Below are the code and all the weights of a small trained network. Each question names an input and a class and asks about switching units off, where a switched-off unit gives its printed mean instead of its output.

import numpy as np


def w(rows, s, z=0):
    codes = np.array(rows[::2]) - 128.0
    scale = np.full(codes.shape[1], s)
    scale[-1] = z or s
    return codes * scale


def f(y):
    return np.maximum(y, 0)


def log_softmax(a):
    a = a - a.max(-1, keepdims=True)
    return a - np.log(np.exp(a).sum(-1, keepdims=True))


def net(x, mask):
    res = np.array(x, float).reshape(1, 7) / 4 @ E
    y = f(res @ A[0][:, :-1].T + A[0][:, -1])
    res = res + np.where(mask, y, B[0][:, -1]) @ B[0][:, :-1]
    return log_softmax(res[-1] @ U[:, :-1].T + U[:, -1])


A, B = {}, {}
E = w([
[80,155,229,170,152],'x0',
[116,111,112,57,114],'x1',
[189,107,168,96,254],'x2',
[11,11,96,118,125],'x3',
[221,135,99,244,66],'x4',
[93,204,141,65,44],'x5',
[74,181,75,159,181],'x6',
],0.0098)
A[0] = w([
[63,83,53,89,81,56],'N1',
[166,98,175,165,129,241],'N2',
[120,132,233,113,105,68],'N3',
[95,147,120,243,112,244],'N4',
[158,190,151,120,39,93],'N5',
[100,95,127,121,94,121],'N6',
[175,116,247,69,104,109],'N7',
[142,123,77,118,127,43],'N8',
[119,148,227,123,145,42],'N9',
[83,75,58,106,116,38],'N10',
[124,146,163,114,130,3],'N11',
[39,128,90,110,120,202],'N12',
[117,192,112,143,123,188],'N13',
[153,187,87,112,137,68],'N14',
[142,70,145,129,91,167],'N15',
[134,129,89,104,52,51],'N16',
[145,59,148,109,84,132],'N17',
],0.015,0.0048)
B[0] = w([
[108,169,202,127,151,220],'N1',
[73,139,80,148,195,206],'N2',
[72,149,154,212,186,189],'N3',
[104,197,1,212,127,250],'N4',
[191,180,215,85,35,211],'N5',
[188,122,179,161,139,173],'N6',
[31,226,85,137,120,219],'N7',
[134,144,181,153,139,149],'N8',
[156,144,171,114,195,188],'N9',
[139,151,178,143,142,196],'N10',
[88,95,126,99,165,143],'N11',
[166,131,181,195,121,228],'N12',
[162,102,101,181,87,185],'N13',
[149,98,149,137,98,168],'N14',
[194,55,81,170,114,182],'N15',
[190,85,213,182,113,185],'N16',
[189,58,57,202,190,185],'N17',
],0.0086,0.015)
U = w([
[211,59,135,124,116,180],'0',
[145,156,159,141,109,159],'1',
[131,170,68,11,73,11],'2',
[107,103,92,80,44,25],'3',
[149,106,4,166,119,254],'4',
[178,159,94,145,18,141],'5',
],0.011,0.0071)

Each question gives the input, the list of numbers given to net, and the class t.
The units are the neurons (one row each of A and B). Each row of codes is followed by its name. A weight is (code - 128) times the scale printed after its matrix; where a second scale follows, it is the last column's (A, B and U).
mask holds one flag per neuron, in row order. A switched-off neuron (its flag False) gives its mean, the last column of its row in B, instead of its output. The means were averaged over made-up inputs and are rounded, as every weight is.
A unit's drop is (log p(t) with every unit on - log p(t) with that unit switched off) / (log p(t) with every unit on - log p(t) with every unit switched off).
The circuit of an input: a set's keep is (log p(t) with only the set's units on - log p(t) with every unit switched off) / (log p(t) with every unit on - log p(t) with every unit switched off). Starting from the 12 units with the biggest drops (on a tie, the unit counted first), units are removed one at a time, each time the one whose removal leaves the highest keep (on an exact tie, the one counted first), for as long as the keep stays at least 0.8.
circuit, biggest first: the units of the circuit, biggest drop first
most important unit: the unit with the biggest drop
top k neurons: the k neurons with the biggest drops, biggest first
drop when u is switched off: that unit's drop, to one decimal
input [-1,-4,-6,5,-2,7,1], class 1: most important unit -> N1
input [-4,-2,1,5,3,4,-1], class 0: circuit, biggest first -> N7, N4
input [2,2,8,-2,-1,2,8], class 0: circuit, biggest first -> N4, N7
input [-8,0,2,-5,3,0,3], class 5: circuit, biggest first -> N17, N2
input [-8,-4,4,1,-8,-2,-2], class 0: top 2 neurons -> N4, N7
input [-6,-4,-4,-3,-6,1,7], class 5: circuit, biggest first -> N2, N17
input [-2,-4,1,7,-6,-1,-1], class 0: top 2 neurons -> N7, N4
input [-4,6,4,-8,-3,4,6], class 5: top 2 neurons -> N13, N14
input [2,-4,-3,6,-1,1,-6], class 0: top 2 neurons -> N6, N4
input [-7,-1,2,4,-3,-8,-6], class 0: top 3 neurons -> N4, N7, N10
input [-6,5,-4,8,-2,7,-1], class 0: top 3 neurons -> N17, N16, N7
input [2,6,-4,-7,5,-8,0], class 4: top 2 neurons -> N2, N4
input [-5,5,7,-4,7,1,5], class 0: top 2 neurons -> N4, N7
input [8,-8,0,-2,1,4,7], class 4: circuit, biggest first -> N4
input [5,8,-6,1,5,-2,-7], class 4: top 4 neurons -> N17, N15, N2, N12
input [5,1,4,-7,2,6,6], class 5: top 3 neurons -> N13, N5, N1
input [-2,6,8,-8,-8,-7,3], class 2: drop when N12 is switched off -> 0.2
input [-4,5,3,2,6,3,6], class 5: drop when N3 is switched off -> 0.2
input [-3,7,-7,2,-7,8,-7], class 1: drop when N1 is switched off -> 0.3
input [-2,-2,-3,7,-2,-4,6], class 1: circuit, biggest first -> N1
input [1,-2,4,6,-3,-7,3], class 0: drop when N17 is switched off -> 0.1
